Below are the code and all the weights of a small trained network. Each question names an input and a target symbol and asks about switching units off, where a switched-off unit gives its printed mean instead of its output.

import numpy as np


def w(rows, s, z=0):
    codes = np.array(rows[::2]) - 128.0
    scale = np.full(codes.shape[1], s)
    scale[-1] = z or s
    return codes * scale


def f(y):
    return y / 2 * (1 + np.tanh(0.7978845608 * (y + 0.044715 * y**3)))


def softmax(a):
    e = np.exp(a - a.max(-1, keepdims=True))
    return e / e.sum(-1, keepdims=True)


def log_softmax(a):
    a = a - a.max(-1, keepdims=True)
    return a - np.log(np.exp(a).sum(-1, keepdims=True))


def net(x, mask):
    ids = ['αβζλξφω'.index(c) for c in x.split()]
    T = len(ids)
    res = E[ids] + P[:T]
    u = 0
    for l in range(2):
        q, k, v = (res @ M[l].T for M in (Q, K, V))
        z = softmax(np.where(np.tri(T) > 0, q @ k.T / 2**0.5, -1e9)) @ v
        res = res + np.where(mask[u], z, O[l][:, -1]) @ O[l][:, :-1]
        u += 1
        y = f(res @ A[l][:, :-1].T + A[l][:, -1])
        res = res + np.where(mask[u : u + 12], y, B[l][:, -1]) @ B[l][:, :-1]
        u += 12
    return log_softmax(res[-1] @ U[:, :-1].T + U[:, -1])


Q, K, V, O, A, B = {}, {}, {}, {}, {}, {}
E = w([
[135,253,157],'α',
[145,160,86],'β',
[132,75,200],'ζ',
[86,116,59],'λ',
[92,135,129],'ξ',
[65,81,116],'φ',
[86,110,51],'ω',
],0.0053)
P = w([
[2,185,22],'0',
[90,99,204],'1',
[139,81,179],'2',
[177,73,169],'3',
[189,86,178],'4',
[214,90,155],'5',
[210,104,181],'6',
],0.0031)
Q[0] = w([
[182,144,86],'0.h1',
[247,142,137],'0.h1',
],0.016)
K[0] = w([
[218,162,162],'0.h1',
[140,237,250],'0.h1',
],0.012)
V[0] = w([
[75,4,154],'0.h1',
[169,134,211],'0.h1',
],0.015)
O[0] = w([
[223,157,1,252],'0.h1',
[205,202,192,150],'0.h1',
],0.0095,0.0016)
A[0] = w([
[132,91,140,193],'0.n1',
[162,196,65,168],'0.n2',
[128,47,154,164],'0.n3',
[132,124,131,28],'0.n4',
[171,130,170,82],'0.n5',
[162,164,195,90],'0.n6',
[163,128,160,45],'0.n7',
[128,129,128,117],'0.n8',
[212,106,107,36],'0.n9',
[139,133,132,1],'0.n10',
[151,248,89,50],'0.n11',
[139,135,131,14],'0.n12',
],0.013,0.0032)
B[0] = w([
[113,183,130,200],'0.n1',
[168,184,200,254],'0.n2',
[86,230,126,183],'0.n3',
[110,68,127,67],'0.n4',
[98,143,6,167],'0.n5',
[234,29,25,206],'0.n6',
[79,131,44,117],'0.n7',
[129,121,128,119],'0.n8',
[138,33,14,187],'0.n9',
[68,46,112,60],'0.n10',
[14,160,188,141],'0.n11',
[81,58,118,65],'0.n12',
],0.015,0.0019)
Q[1] = w([
[198,253,85],'1.h1',
[72,78,94],'1.h1',
],0.029)
K[1] = w([
[5,138,134],'1.h1',
[217,155,155],'1.h1',
],0.026)
V[1] = w([
[57,82,4],'1.h1',
[248,195,42],'1.h1',
],0.014)
O[1] = w([
[215,246,95,3],'1.h1',
[214,95,206,145],'1.h1',
],0.013,0.0066)
A[1] = w([
[188,51,30,156],'1.n1',
[150,125,161,27],'1.n2',
[143,174,254,226],'1.n3',
[157,122,164,22],'1.n4',
[108,48,70,7],'1.n5',
[171,118,159,42],'1.n6',
[151,153,107,5],'1.n7',
[126,43,187,187],'1.n8',
[142,124,156,22],'1.n9',
[75,130,39,32],'1.n10',
[134,87,143,104],'1.n11',
[111,102,111,39],'1.n12',
],0.0091,0.0023)
B[1] = w([
[161,23,129,167],'1.n1',
[173,157,191,133],'1.n2',
[69,103,64,174],'1.n3',
[162,146,205,137],'1.n4',
[228,93,186,185],'1.n5',
[104,109,176,142],'1.n6',
[174,192,116,141],'1.n7',
[47,173,7,247],'1.n8',
[178,152,157,130],'1.n9',
[88,206,228,162],'1.n10',
[153,150,72,167],'1.n11',
[165,131,149,141],'1.n12',
],0.014,0.015)
U = w([
[75,74,205,87],'α',
[33,217,56,192],'β',
[54,34,2,81],'ζ',
[172,177,49,1],'λ',
[138,112,93,241],'ξ',
[236,39,138,219],'φ',
[181,181,34,2],'ω',
],0.0031,0.0069)

Each question gives the input, a string of symbols that net reads in full, and the target symbol t.
The units are the heads (2 rows each of Q, K, V and O) and the neurons (one row each of A and B). Each row of codes is followed by its name. A weight is (code - 128) times the scale printed after its matrix; where a second scale follows, it is the last column's (O, A, B and U).
mask holds one flag per unit, layer by layer, with each layer's heads first. A switched-off unit (its flag False) gives its mean, the last column of its rows in O or B, instead of its output. The means were averaged over made-up inputs and are rounded, as every weight is.
A unit's drop is (log p(t) with every unit on - log p(t) with that unit switched off) / (log p(t) with every unit on - log p(t) with every unit switched off).
The circuit of an input: a set's keep is (log p(t) with only the set's units on - log p(t) with every unit switched off) / (log p(t) with every unit on - log p(t) with every unit switched off). Starting from the 12 units with the biggest drops (on a tie, the unit counted first), units are removed one at a time, each time the one whose removal leaves the highest keep (on an exact tie, the one counted first), for as long as the keep stays at least 0.8.
units of the circuit, in order: the units of the circuit, biggest drop first
k most important neurons: the k neurons with the biggest drops, biggest first
top k neurons in layer l: the k neurons of layer l with the biggest drops, biggest first
input β φ α ξ λ ζ, target β: top 2 neurons in layer 1 : 1.n10, 1.n5
input φ β β φ ζ ζ ξ, target φ: units of the circuit, in order : 1.n8
input α ζ ζ ζ β, target α: 4 most important neurons : 1.n8, 1.n10, 0.n5, 0.n9
input β α β β ζ φ, target β: units of the circuit, in order : 0.h1, 1.h1, 0.n6
input α β α λ, target α: 3 most important neurons : 1.n8, 0.n5, 1.n10
input ζ β α ζ α α, target ζ: 4 most important neurons : 1.n8, 0.n9, 0.n6, 0.n11
input β α ζ, target β: units of the circuit, in order : 0.h1, 1.h1, 1.n5
input φ ζ ζ, target φ: units of the circuit, in order : 0.h1, 1.n8, 0.n9, 1.n1
input α α ζ φ ω λ, target α: top 3 neurons in layer 0 : 0.n5, 0.n7, 0.n9
input β λ φ, target β: top 3 neurons in layer 1 : 1.n5, 1.n10, 1.n1
input α ξ β ζ β α φ, target α: top 4 neurons in layer 0 : 0.n5, 0.n7, 0.n2, 0.n9
input α α λ φ α, target φ: 4 most important neurons : 0.n6, 1.n5, 1.n8, 0.n11
input α φ ζ φ ω β α, target α: 2 most important neurons : 1.n10, 1.n8
input φ ζ φ, target φ: 3 most important neurons : 1.n8, 0.n11, 0.n9
input ζ β ζ, target ζ: top 2 neurons in layer 1 : 1.n8, 1.n10
input α λ φ, target α: top 3 neurons in layer 0 : 0.n5, 0.n7, 0.n9
input φ ω ζ ω λ ω ω, target φ: most important neuron : 1.n8
input α ξ ζ ξ, target α: top 2 neurons in layer 0 : 0.n5, 0.n7
input ω φ ξ ζ, target ω: top 2 neurons in layer 0 : 0.n2, 0.n6
input ζ α ζ β ζ ζ α, target ζ: top neuron in layer 1 : 1.n8
